Below is a small trained network, with its code and all its weights. Each question gives an input and a target symbol and asks what happens when units are switched off, that is, made to give their printed mean instead of their output.

import numpy as np


def w(rows, s, z=0):
    codes = np.array(rows[::2]) - 128.0
    scale = np.full(codes.shape[1], s)
    scale[-1] = z or s
    return codes * scale


def norm(h):
    return h / np.sqrt((h * h).mean(-1, keepdims=True) + 1e-5)


def f(y):
    return y / 2 * (1 + np.tanh(0.7978845608 * (y + 0.044715 * y**3)))


def softmax(a):
    e = np.exp(a - a.max(-1, keepdims=True))
    return e / e.sum(-1, keepdims=True)


def log_softmax(a):
    a = a - a.max(-1, keepdims=True)
    return a - np.log(np.exp(a).sum(-1, keepdims=True))


def net(x, mask):
    ids = ['βγδεζθμξπστψω'.index(c) for c in x.split()]
    T = len(ids)
    res = E[ids] + P[:T]
    u = 0
    for l in range(3):
        q, k, v = (norm(res) @ M[l].T for M in (Q, K, V))
        z = softmax(np.where(np.tri(T) > 0, q @ k.T / 4**0.5, -1e9)) @ v
        res = res + np.where(mask[u], z, O[l][:, -1]) @ O[l][:, :-1]
        u += 1
        y = f(norm(res) @ A[l][:, :-1].T + A[l][:, -1])
        res = res + np.where(mask[u : u + 4], y, B[l][:, -1]) @ B[l][:, :-1]
        u += 4
    return log_softmax(norm(res)[-1] @ U[:, :-1].T + U[:, -1])


Q, K, V, O, A, B = {}, {}, {}, {}, {}, {}
E = w([
[125,110,104,220,164,185,122,132,193,189,211],'β',
[117,114,132,205,175,117,180,147,28,104,149],'γ',
[183,190,165,128,156,129,165,171,207,167,81],'δ',
[13,100,118,91,61,138,84,182,76,117,88],'ε',
[145,168,92,47,177,88,59,207,128,116,101],'ζ',
[156,218,137,104,7,163,171,112,64,79,187],'θ',
[74,76,66,156,140,65,136,170,133,71,182],'μ',
[61,204,126,80,133,183,226,117,93,194,144],'ξ',
[181,69,149,109,58,146,84,107,199,120,147],'π',
[114,144,141,67,56,151,116,178,134,53,192],'σ',
[119,63,136,23,181,123,178,139,171,127,129],'τ',
[84,134,21,96,134,90,84,107,95,157,154],'ψ',
[99,85,101,105,91,86,240,82,176,136,53],'ω',
],0.013)
P = w([
[48,117,198,108,85,3,102,94,130,157,157],'0',
[33,131,165,110,135,85,118,91,187,93,164],'1',
[113,100,94,95,92,28,160,167,130,153,171],'2',
[54,135,107,124,153,127,129,98,198,51,141],'3',
[146,88,64,99,94,79,178,184,116,156,145],'4',
[86,130,75,134,156,176,143,97,180,25,104],'5',
[174,78,24,120,97,126,182,190,95,142,121],'6',
[115,117,54,148,153,226,138,91,158,7,68],'7',
[176,72,37,103,122,167,216,163,115,113,138],'8',
],0.0058)
Q[0] = w([
[114,119,190,134,117,69,111,110,101,178,156],'0.h1',
[101,153,254,134,112,33,72,74,112,189,138],'0.h1',
[172,83,100,132,73,100,152,196,105,196,121],'0.h1',
[193,90,78,114,94,143,149,218,90,180,140],'0.h1',
],0.027)
K[0] = w([
[54,164,198,142,140,76,113,63,156,101,143],'0.h1',
[86,155,254,117,154,19,88,72,146,167,181],'0.h1',
[97,184,139,149,199,192,91,40,155,28,96],'0.h1',
[104,158,123,142,180,206,99,58,166,27,76],'0.h1',
],0.021)
V[0] = w([
[153,62,157,106,147,143,98,188,91,61,249],'0.h1',
[126,87,158,140,16,70,161,119,115,73,147],'0.h1',
[102,90,206,46,162,210,190,74,199,148,195],'0.h1',
[158,254,169,92,167,138,179,126,85,89,133],'0.h1',
],0.0083)
O[0] = w([
[157,84,153,89,145,176,126,145,67,155,204,80],'0.h1',
[210,125,81,101,94,173,206,138,107,151,97,253],'0.h1',
[124,123,102,147,186,255,138,88,171,65,81,155],'0.h1',
[100,187,192,110,87,152,88,59,117,67,128,56],'0.h1',
],0.0064,0.0057)
A[0] = w([
[12,199,152,141,200,162,161,192,48,173,84,253],'0.n1',
[88,195,42,158,126,152,95,49,136,242,159,17],'0.n2',
[149,124,149,102,248,190,79,176,115,150,137,41],'0.n3',
[55,116,108,172,112,212,79,127,36,139,187,80],'0.n4',
],0.011,0.00061)
B[0] = w([
[118,114,71,174,107,142,9,134,78,255,79,229],'0.n1',
[57,201,59,149,194,74,164,64,122,106,235,252],'0.n2',
[119,116,236,12,201,130,145,207,135,105,144,177],'0.n3',
[98,68,95,103,97,168,92,97,99,97,193,229],'0.n4',
],0.0063,0.0034)
Q[1] = w([
[148,180,138,145,138,32,180,122,54,133,122],'1.h1',
[143,179,165,57,84,255,147,211,37,13,232],'1.h1',
[89,45,116,93,149,74,64,172,221,195,128],'1.h1',
[114,110,22,27,68,105,117,147,136,105,147],'1.h1',
],0.0092)
K[1] = w([
[209,68,184,107,153,36,56,119,107,101,131],'1.h1',
[94,239,85,141,74,206,105,254,58,28,224],'1.h1',
[136,126,161,145,205,110,175,27,97,160,149],'1.h1',
[167,106,4,110,150,81,190,64,60,28,129],'1.h1',
],0.0092)
V[1] = w([
[44,224,66,116,113,148,129,185,80,120,111],'1.h1',
[212,137,126,162,225,71,192,2,163,68,210],'1.h1',
[108,85,131,136,162,135,80,63,134,254,81],'1.h1',
[122,168,134,148,61,193,116,82,208,231,196],'1.h1',
],0.0054)
O[1] = w([
[116,193,99,120,143,148,121,161,156,107,199,228],'1.h1',
[118,48,156,130,166,113,137,80,177,56,145,226],'1.h1',
[104,53,82,127,173,154,65,75,138,252,107,1],'1.h1',
[92,108,95,128,102,193,78,138,91,106,130,124],'1.h1',
],0.004,0.0016)
A[1] = w([
[185,170,248,175,183,130,158,142,180,159,95,5],'1.n1',
[166,115,181,254,183,153,134,124,27,122,113,11],'1.n2',
[229,118,190,132,128,147,95,156,165,162,126,74],'1.n3',
[103,68,164,208,173,105,92,198,162,124,123,130],'1.n4',
],0.015,0.0021)
B[1] = w([
[141,182,132,101,77,98,101,85,202,193,178,149],'1.n1',
[254,193,123,99,197,43,110,75,91,125,119,203],'1.n2',
[107,155,82,109,116,156,35,131,140,149,146,245],'1.n3',
[129,75,115,158,151,120,112,130,186,58,166,252],'1.n4',
],0.0083,0.0021)
Q[2] = w([
[111,66,186,87,36,38,119,107,86,157,199],'2.h1',
[166,145,3,143,114,147,149,117,139,76,96],'2.h1',
[200,95,25,44,132,226,189,156,128,144,146],'2.h1',
[127,135,142,41,154,196,98,29,105,88,115],'2.h1',
],0.015)
K[2] = w([
[165,177,26,128,184,111,54,196,62,58,125],'2.h1',
[89,89,104,190,66,184,154,126,85,132,110],'2.h1',
[128,4,143,196,72,113,167,91,65,61,117],'2.h1',
[180,144,240,153,121,133,166,159,148,117,113],'2.h1',
],0.016)
V[2] = w([
[56,155,116,42,33,184,124,149,252,209,141],'2.h1',
[129,113,146,212,80,121,216,153,229,92,245],'2.h1',
[172,215,71,84,202,98,145,8,169,181,221],'2.h1',
[254,136,182,63,139,88,87,147,208,121,84],'2.h1',
],0.007)
O[2] = w([
[162,60,255,113,89,51,120,105,121,90,183,251],'2.h1',
[125,115,87,109,158,83,150,18,69,95,165,212],'2.h1',
[206,122,112,161,173,154,84,143,21,67,73,210],'2.h1',
[106,41,159,189,99,145,150,125,90,177,87,64],'2.h1',
],0.0058,0.0029)
A[2] = w([
[107,143,198,176,155,149,63,79,152,71,79,36],'2.n1',
[31,165,151,163,87,102,95,113,164,77,99,112],'2.n2',
[124,134,186,107,153,63,159,107,101,103,44,2],'2.n3',
[194,171,150,253,150,136,145,96,122,143,223,163],'2.n4',
],0.015,0.004)
B[2] = w([
[177,247,109,108,214,121,114,137,152,235,225,193],'2.n1',
[204,2,107,165,81,142,162,120,89,141,141,237],'2.n2',
[103,121,91,85,123,175,120,148,153,121,6,231],'2.n3',
[53,148,221,105,130,150,90,138,146,121,1,254],'2.n4',
],0.0087,0.0044)
U = w([
[22,117,224,179,212,254,95,129,208,66,142,145],'β',
[216,114,250,157,186,87,95,41,67,160,82,111],'γ',
[124,219,196,92,84,39,128,176,223,222,149,44],'δ',
[70,23,177,140,31,137,46,127,91,177,111,72],'ε',
[137,183,118,84,176,66,14,226,97,74,61,203],'ζ',
[113,222,201,88,15,173,160,66,69,44,133,75],'θ',
[81,87,55,155,191,64,95,129,137,36,229,130],'μ',
[82,210,108,167,119,215,125,171,46,241,109,41],'ξ',
[250,141,107,163,95,186,20,54,223,149,167,126],'π',
[190,165,191,95,52,187,168,165,77,20,201,59],'σ',
[186,30,99,70,147,167,212,169,184,131,72,130],'τ',
[106,157,76,113,178,83,150,60,63,210,227,129],'ψ',
[140,123,92,204,110,80,240,89,185,126,37,253],'ω',
],0.0069,0.0028)

Each question gives the input, a string of symbols that net reads in full, and the target symbol t.
The units are the heads (4 rows each of Q, K, V and O) and the neurons (one row each of A and B). Each row of codes is followed by its name. A weight is (code - 128) times the scale printed after its matrix; where a second scale follows, it is the last column's (O, A, B and U).
mask holds one flag per unit, layer by layer, with each layer's heads first. A switched-off unit (its flag False) gives its mean, the last column of its rows in O or B, instead of its output. The means were averaged over made-up inputs and are rounded, as every weight is.
A unit's drop is (log p(t) with every unit on - log p(t) with that unit switched off) / (log p(t) with every unit on - log p(t) with every unit switched off).
The circuit of an input: a set's keep is (log p(t) with only the set's units on - log p(t) with every unit switched off) / (log p(t) with every unit on - log p(t) with every unit switched off). Starting from the 12 units with the biggest drops (on a tie, the unit counted first), units are removed one at a time, each time the one whose removal leaves the highest keep (on an exact tie, the one counted first), for as long as the keep stays at least 0.8.
circuit, biggest first: the units of the circuit, biggest drop first
k most important neurons: the k neurons with the biggest drops, biggest first
top k neurons in layer l: the k neurons of layer l with the biggest drops, biggest first
input ε π ω ψ γ ω π ε β, target δ: circuit, biggest first -> (0.h1 2.h1)
input β ω π σ δ, target δ: circuit, biggest first -> (1.n1)
input θ σ π, target σ: circuit, biggest first -> (0.h1 1.h1)
input ω β ξ δ, target π: 4 most important neurons -> (2.n1 2.n2 0.n2 1.n2)
input π π ξ ω μ ω ψ ω θ, target ω: top 2 neurons in layer 0 -> (0.n4 0.n2)
input θ ψ σ ω ψ ψ θ, target ζ: circuit, biggest first -> (0.h1 2.h1)
input ξ π ψ π ξ ξ ω, target π: 2 most important neurons -> (2.n1 2.n2)
input ψ ω ε ξ ξ ω ε π, target δ: circuit, biggest first -> (0.h1 2.h1)
input β θ ω δ ψ, target γ: circuit, biggest first -> (0.h1 2.h1 1.n1)
input γ θ ε ψ τ, target μ: 3 most important neurons -> (1.n4 2.n4 0.n2)
input ω ξ ω τ ψ ψ τ, target μ: top 2 neurons in layer 1 -> (1.n4 1.n2)
input ω ε ξ τ, target π: 3 most important neurons -> (2.n1 2.n2 0.n2)
input β ψ μ γ τ ζ δ, target π: top 2 neurons in layer 1 -> (1.n3 1.n4)
input ε ω θ π, target θ: circuit, biggest first -> (0.h1)
input β θ θ ω π, target ω: 2 most important neurons -> (0.n1 2.n1)
input γ ω ψ ω ψ ψ ω ζ σ, target ε: circuit, biggest first -> (0.h1 2.h1)
input π β ω ε μ μ ω ξ, target ψ: top 2 neurons in layer 0 -> (0.n2 0.n1)
input θ ω μ ψ ξ ζ γ ω γ, target ζ: top 3 neurons in layer 2 -> (2.n4 2.n3 2.n2)
input θ γ ω γ ζ ψ θ, target ζ: top 2 neurons in layer 2 -> (2.n4 2.n2)
input π τ ζ, target β: circuit, biggest first -> (0.h1)
input ξ ζ ζ β θ γ γ β σ, target μ: top 2 neurons in layer 2 -> (2.n4 2.n3)
input π ψ ε γ, target γ: 2 most important neurons -> (1.n2 2.n4)
input ω ε β ψ ω ζ π δ β, target β: 2 most important neurons -> (2.n4 0.n2)
input ζ γ ψ γ τ ε ψ β, target ζ: 2 most important neurons -> (2.n4 0.n2)
input ξ ε ψ, target δ: top 2 neurons in layer 0 -> (0.n1 0.n4)
input δ π β ζ ω, target ε: top 2 neurons in layer 0 -> (0.n3 0.n2)
input μ ψ θ δ ω ω ω ω ξ, target ω: circuit, biggest first -> (0.h1)
input γ ω ω ξ δ μ τ π, target β: top 2 neurons in layer 0 -> (0.n3 0.n2)
input ω θ γ, target γ: 2 most important neurons -> (1.n2 0.n1)
